Below is a small trained network, with its code and all its weights. Each question gives an input and a class and asks what happens when units are switched off, that is, made to give their printed mean instead of their output.

import numpy as np


def w(rows, s, z=0):
    codes = np.array(rows[::2]) - 128.0
    scale = np.full(codes.shape[1], s)
    scale[-1] = z or s
    return codes * scale


def f(y):
    return np.maximum(y, 0)


def log_softmax(a):
    a = a - a.max(-1, keepdims=True)
    return a - np.log(np.exp(a).sum(-1, keepdims=True))


def net(x, mask):
    res = np.array(x, float).reshape(1, 5) / 4 @ E
    y = f(res @ A[0][:, :-1].T + A[0][:, -1])
    res = res + np.where(mask, y, B[0][:, -1]) @ B[0][:, :-1]
    return log_softmax(res[-1] @ U[:, :-1].T + U[:, -1])


A, B = {}, {}
E = w([
[253,67,68,73,43,217,168,120,100],'x0',
[52,136,122,36,14,103,56,127,53],'x1',
[81,52,174,163,24,155,155,148,240],'x2',
[154,163,212,211,79,147,157,236,34],'x3',
[59,152,61,188,101,192,236,56,83],'x4',
],0.0052)
A[0] = w([
[89,138,94,150,115,140,175,95,108,55],'neuron 1',
[151,136,186,188,95,133,141,179,72,116],'neuron 2',
[229,112,80,100,71,169,152,117,117,74],'neuron 3',
[146,117,128,162,152,129,151,130,142,67],'neuron 4',
[113,113,142,135,112,136,142,135,167,33],'neuron 5',
[74,134,84,171,107,142,199,79,99,108],'neuron 6',
[105,116,85,82,147,118,111,65,188,78],'neuron 7',
[155,161,108,95,206,126,124,109,31,119],'neuron 8',
[171,116,111,117,95,156,140,116,129,80],'neuron 9',
[187,122,125,195,204,134,174,130,188,96],'neuron 10',
[185,121,123,101,110,134,116,139,132,116],'neuron 11',
[187,121,174,86,140,89,59,178,184,119],'neuron 12',
[89,102,165,149,47,147,153,143,219,110],'neuron 13',
[112,112,97,78,151,125,112,58,186,101],'neuron 14',
[116,135,152,158,118,124,125,148,104,80],'neuron 15',
[139,131,113,113,168,127,122,116,84,66],'neuron 16',
[138,124,157,164,111,127,129,156,82,67],'neuron 17',
[116,122,135,122,105,133,132,122,167,252],'neuron 18',
[10,154,162,176,197,102,91,142,147,93],'neuron 19',
[78,138,130,105,110,111,104,131,110,98],'neuron 20',
[79,124,119,75,78,122,103,120,79,61],'neuron 21',
[75,125,120,80,65,116,94,134,86,106],'neuron 22',
],0.012,0.0032)
B[0] = w([
[65,133,178,65,122,141,39,151,116,180],'neuron 1',
[105,175,47,106,133,180,202,206,129,220],'neuron 2',
[79,122,203,118,133,34,223,79,135,233],'neuron 3',
[173,159,171,124,112,131,95,150,144,156],'neuron 4',
[125,157,150,152,112,60,56,176,139,151],'neuron 5',
[61,99,142,41,151,199,42,102,108,220],'neuron 6',
[115,180,108,126,107,144,183,246,115,228],'neuron 7',
[107,128,33,228,122,71,65,91,160,238],'neuron 8',
[97,130,170,123,126,73,169,115,132,174],'neuron 9',
[250,204,186,131,94,186,106,82,166,225],'neuron 10',
[77,120,165,102,130,106,155,91,124,180],'neuron 11',
[24,124,135,53,136,215,40,86,96,247],'neuron 12',
[123,153,59,215,143,35,37,104,129,229],'neuron 13',
[119,175,89,133,123,161,197,223,112,232],'neuron 14',
[117,155,129,112,116,119,159,178,133,159],'neuron 15',
[115,145,118,168,114,76,71,146,140,166],'neuron 16',
[115,168,119,114,123,129,149,212,140,173],'neuron 17',
[147,106,26,173,159,153,161,51,117,195],'neuron 18',
[94,90,194,99,112,37,244,62,122,255],'neuron 19',
[188,137,165,139,123,144,144,108,150,179],'neuron 20',
[210,179,197,140,125,159,103,123,171,201],'neuron 21',
[235,177,161,150,135,168,134,95,167,215],'neuron 22',
],0.017,0.0078)
U = w([
[99,101,191,112,119,56,213,86,127,116],'0',
[252,165,184,144,103,191,104,115,175,112],'1',
[110,168,62,124,112,166,187,254,119,116],'2',
[115,128,48,222,131,67,50,114,141,111],'3',
[63,106,146,50,145,203,45,115,93,130],'4',
[143,98,78,152,145,153,145,97,116,252],'5',
[170,54,129,135,134,142,122,160,103,102],'6',
],0.0093,0.011)

Each question gives the input, the list of numbers given to net, and the class t.
The units are the neurons (one row each of A and B). Each row of codes is followed by its name. A weight is (code - 128) times the scale printed after its matrix; where a second scale follows, it is the last column's (A, B and U).
mask holds one flag per neuron, in row order. A switched-off neuron (its flag False) gives its mean, the last column of its row in B, instead of its output. The means were averaged over made-up inputs and are rounded, as every weight is.
A unit's drop is (log p(t) with every unit on - log p(t) with that unit switched off) / (log p(t) with every unit on - log p(t) with every unit switched off).
The circuit of an input: a set's keep is (log p(t) with only the set's units on - log p(t) with every unit switched off) / (log p(t) with every unit on - log p(t) with every unit switched off). Starting from the 12 units with the biggest drops (on a tie, the unit counted first), units are removed one at a time, each time the one whose removal leaves the highest keep (on an exact tie, the one counted first), for as long as the keep stays at least 0.8.
units of the circuit, in order: the units of the circuit, biggest drop first
unit that matters most: the unit with the biggest drop
top k neurons: the k neurons with the biggest drops, biggest first
drop of u: that unit's drop, to one decimal
input [8,1,-3,4,8], class 0: top 2 neurons -> (neuron 3; neuron 12)
input [-4,-1,1,-5,3], class 2: units of the circuit, in order -> (neuron 7)
input [-7,-1,-2,3,-8], class 4: top 3 neurons -> (neuron 12; neuron 3; neuron 9)
input [-6,8,-1,-1,1], class 1: top 2 neurons -> (neuron 22; neuron 21)
input [1,-7,-8,-5,-8], class 3: top 3 neurons -> (neuron 8; neuron 6; neuron 16)
input [5,-3,4,3,1], class 0: top 3 neurons -> (neuron 3; neuron 8; neuron 9)
input [-3,4,-1,-1,-1], class 1: top 2 neurons -> (neuron 3; neuron 22)
input [-8,4,-8,7,7], class 0: top 4 neurons -> (neuron 19; neuron 13; neuron 14; neuron 7)
input [5,5,1,1,1], class 0: top 4 neurons -> (neuron 3; neuron 10; neuron 9; neuron 11)
input [1,-8,-7,-5,3], class 1: top 2 neurons -> (neuron 10; neuron 13)
input [-7,8,2,-4,-5], class 1: top 3 neurons -> (neuron 22; neuron 21; neuron 3)
input [-4,-3,8,-6,8], class 3: top 4 neurons -> (neuron 13; neuron 12; neuron 18; neuron 5)
input [0,7,-7,5,0], class 1: top 3 neurons -> (neuron 22; neuron 21; neuron 13)
input [-5,-1,3,7,0], class 2: top 2 neurons -> (neuron 2; neuron 3)
input [6,-8,7,0,4], class 1: unit that matters most -> neuron 10
input [8,6,-8,4,8], class 0: top 4 neurons -> (neuron 3; neuron 12; neuron 13; neuron 9)
input [-5,3,4,-7,6], class 2: top 3 neurons -> (neuron 7; neuron 14; neuron 12)
input [8,1,-3,3,-2], class 0: drop of neuron 3 -> 0.1
input [-2,2,4,5,6], class 4: drop of neuron 1 -> 0.4
input [4,5,-2,-8,-1], class 2: drop of neuron 11 -> 0.0
input [-6,7,-8,-2,6], class 3: units of the circuit, in order -> (neuron 8)
input [0,-1,-7,-6,2], class 3: drop of neuron 16 -> 0.6
